Below is a small trained network, with its code and all its weights. Each question gives an input and a target symbol and asks what happens when units are switched off, that is, made to give their printed mean instead of their output.

import numpy as np


def w(rows, s, z=0):
    codes = np.array(rows[::2]) - 128.0
    scale = np.full(codes.shape[1], s)
    scale[-1] = z or s
    return codes * scale


def norm(h):
    return h / np.sqrt((h * h).mean(-1, keepdims=True) + 1e-5)


def f(y):
    return np.maximum(y, 0)


def softmax(a):
    e = np.exp(a - a.max(-1, keepdims=True))
    return e / e.sum(-1, keepdims=True)


def log_softmax(a):
    a = a - a.max(-1, keepdims=True)
    return a - np.log(np.exp(a).sum(-1, keepdims=True))


def net(x, mask):
    ids = ['Λβεμξτψ'.index(c) for c in x.split()]
    T = len(ids)
    res = E[ids] + P[:T]
    q, k, v = (norm(res) @ M[0].T for M in (Q, K, V))
    z = softmax(np.where(np.tri(T) > 0, q @ k.T / 2**0.5, -1e9)) @ v
    res = res + np.where(mask[0], z, O[0][:, -1]) @ O[0][:, :-1]
    y = f(norm(res) @ A[0][:, :-1].T + A[0][:, -1])
    res = res + np.where(mask[1:17], y, B[0][:, -1]) @ B[0][:, :-1]
    return log_softmax(norm(res)[-1] @ U[:, :-1].T + U[:, -1])


Q, K, V, O, A, B = {}, {}, {}, {}, {}, {}
E = w([
[125,18,16,93,99],'Λ',
[23,67,207,164,145],'β',
[154,157,105,135,124],'ε',
[90,148,124,182,177],'μ',
[124,59,136,75,193],'ξ',
[227,137,53,196,8],'τ',
[60,153,183,76,40],'ψ',
],0.013)
P = w([
[170,115,206,211,83],'0',
[162,120,105,196,92],'1',
[149,99,67,150,106],'2',
[108,129,56,147,135],'3',
[93,172,38,132,170],'4',
[105,253,124,212,156],'5',
],0.007)
Q[0] = w([
[1,205,71,225,173],'H1',
[210,116,233,96,52],'H1',
],0.0073)
K[0] = w([
[47,141,102,74,199],'H1',
[155,96,137,255,148],'H1',
],0.0089)
V[0] = w([
[102,190,46,226,151],'H1',
[56,178,122,104,2],'H1',
],0.006)
O[0] = w([
[66,250,83,174,202,251],'H1',
[67,197,105,135,25,59],'H1',
],0.013,0.0029)
A[0] = w([
[71,122,107,183,139,94],'N1',
[161,141,168,172,178,71],'N2',
[186,134,53,141,94,111],'N3',
[191,79,137,134,122,28],'N4',
[158,129,162,154,3,4],'N5',
[147,93,122,59,216,165],'N6',
[80,166,110,110,102,157],'N7',
[113,116,64,183,133,135],'N8',
[78,158,89,141,13,183],'N9',
[102,96,152,129,197,210],'N10',
[99,185,147,168,118,138],'N11',
[133,138,84,93,104,85],'N12',
[200,161,83,132,117,169],'N13',
[105,194,142,168,137,157],'N14',
[208,180,165,118,127,68],'N15',
[104,151,111,171,155,85],'N16',
],0.014,0.0037)
B[0] = w([
[125,170,117,106,171,235],'N1',
[118,116,96,105,81,196],'N2',
[102,126,151,151,162,164],'N3',
[174,153,137,113,93,151],'N4',
[99,144,2,86,161,157],'N5',
[203,238,135,205,77,201],'N6',
[104,181,176,110,118,191],'N7',
[106,117,136,80,173,226],'N8',
[135,169,202,109,68,216],'N9',
[194,153,77,169,119,252],'N10',
[87,122,139,93,112,235],'N11',
[73,134,149,112,144,143],'N12',
[131,99,159,205,190,167],'N13',
[141,86,95,103,137,255],'N14',
[198,168,211,141,164,137],'N15',
[118,101,146,104,121,225],'N16',
],0.0098,0.0086)
U = w([
[165,73,81,83,114,10],'Λ',
[75,83,118,222,102,132],'β',
[146,142,207,142,195,81],'ε',
[113,115,35,97,217,129],'μ',
[247,112,118,188,138,254],'ξ',
[124,175,113,156,121,79],'τ',
[137,165,143,53,51,138],'ψ',
],0.012,0.002)

Each question gives the input, a string of symbols that net reads in full, and the target symbol t.
The units are the heads (2 rows each of Q, K, V and O) and the neurons (one row each of A and B). Each row of codes is followed by its name. A weight is (code - 128) times the scale printed after its matrix; where a second scale follows, it is the last column's (O, A, B and U).
mask holds one flag per unit, heads first, then neurons. A switched-off unit (its flag False) gives its mean, the last column of its rows in O or B, instead of its output. The means were averaged over made-up inputs and are rounded, as every weight is.
A unit's drop is (log p(t) with every unit on - log p(t) with that unit switched off) / (log p(t) with every unit on - log p(t) with every unit switched off).
The circuit of an input: a set's keep is (log p(t) with only the set's units on - log p(t) with every unit switched off) / (log p(t) with every unit on - log p(t) with every unit switched off). Starting from the 12 units with the biggest drops (on a tie, the unit counted first), units are removed one at a time, each time the one whose removal leaves the highest keep (on an exact tie, the one counted first), for as long as the keep stays at least 0.8.
circuit, biggest first: the units of the circuit, biggest drop first
top k neurons: the k neurons with the biggest drops, biggest first
drop when u is switched off: that unit's drop, to one decimal
input β ξ μ β ψ β, target ψ: circuit, biggest first -> [H1, N9]
input β β β, target β: top neuron -> [N6]
input μ β β ε, target ε: circuit, biggest first -> [N13, N10]
input β Λ β, target β: circuit, biggest first -> [H1, N7]
input ξ μ ξ μ Λ, target ξ: circuit, biggest first -> [H1, N6]
input ξ ε ψ μ μ β, target μ: circuit, biggest first -> [N6, N9]
input ξ β Λ Λ Λ ε, target ε: top 2 neurons -> [N15, N13]
input ε μ ε, target μ: top 3 neurons -> [N6, N14, N9]
input ξ ξ ψ Λ, target ψ: top 2 neurons -> [N9, N14]
input β ψ μ, target ψ: drop when N9 is switched off -> 0.2
input μ μ ξ μ, target ξ: drop when H1 is switched off -> 1.7
input β μ ξ, target ξ: drop when H1 is switched off -> 0.0
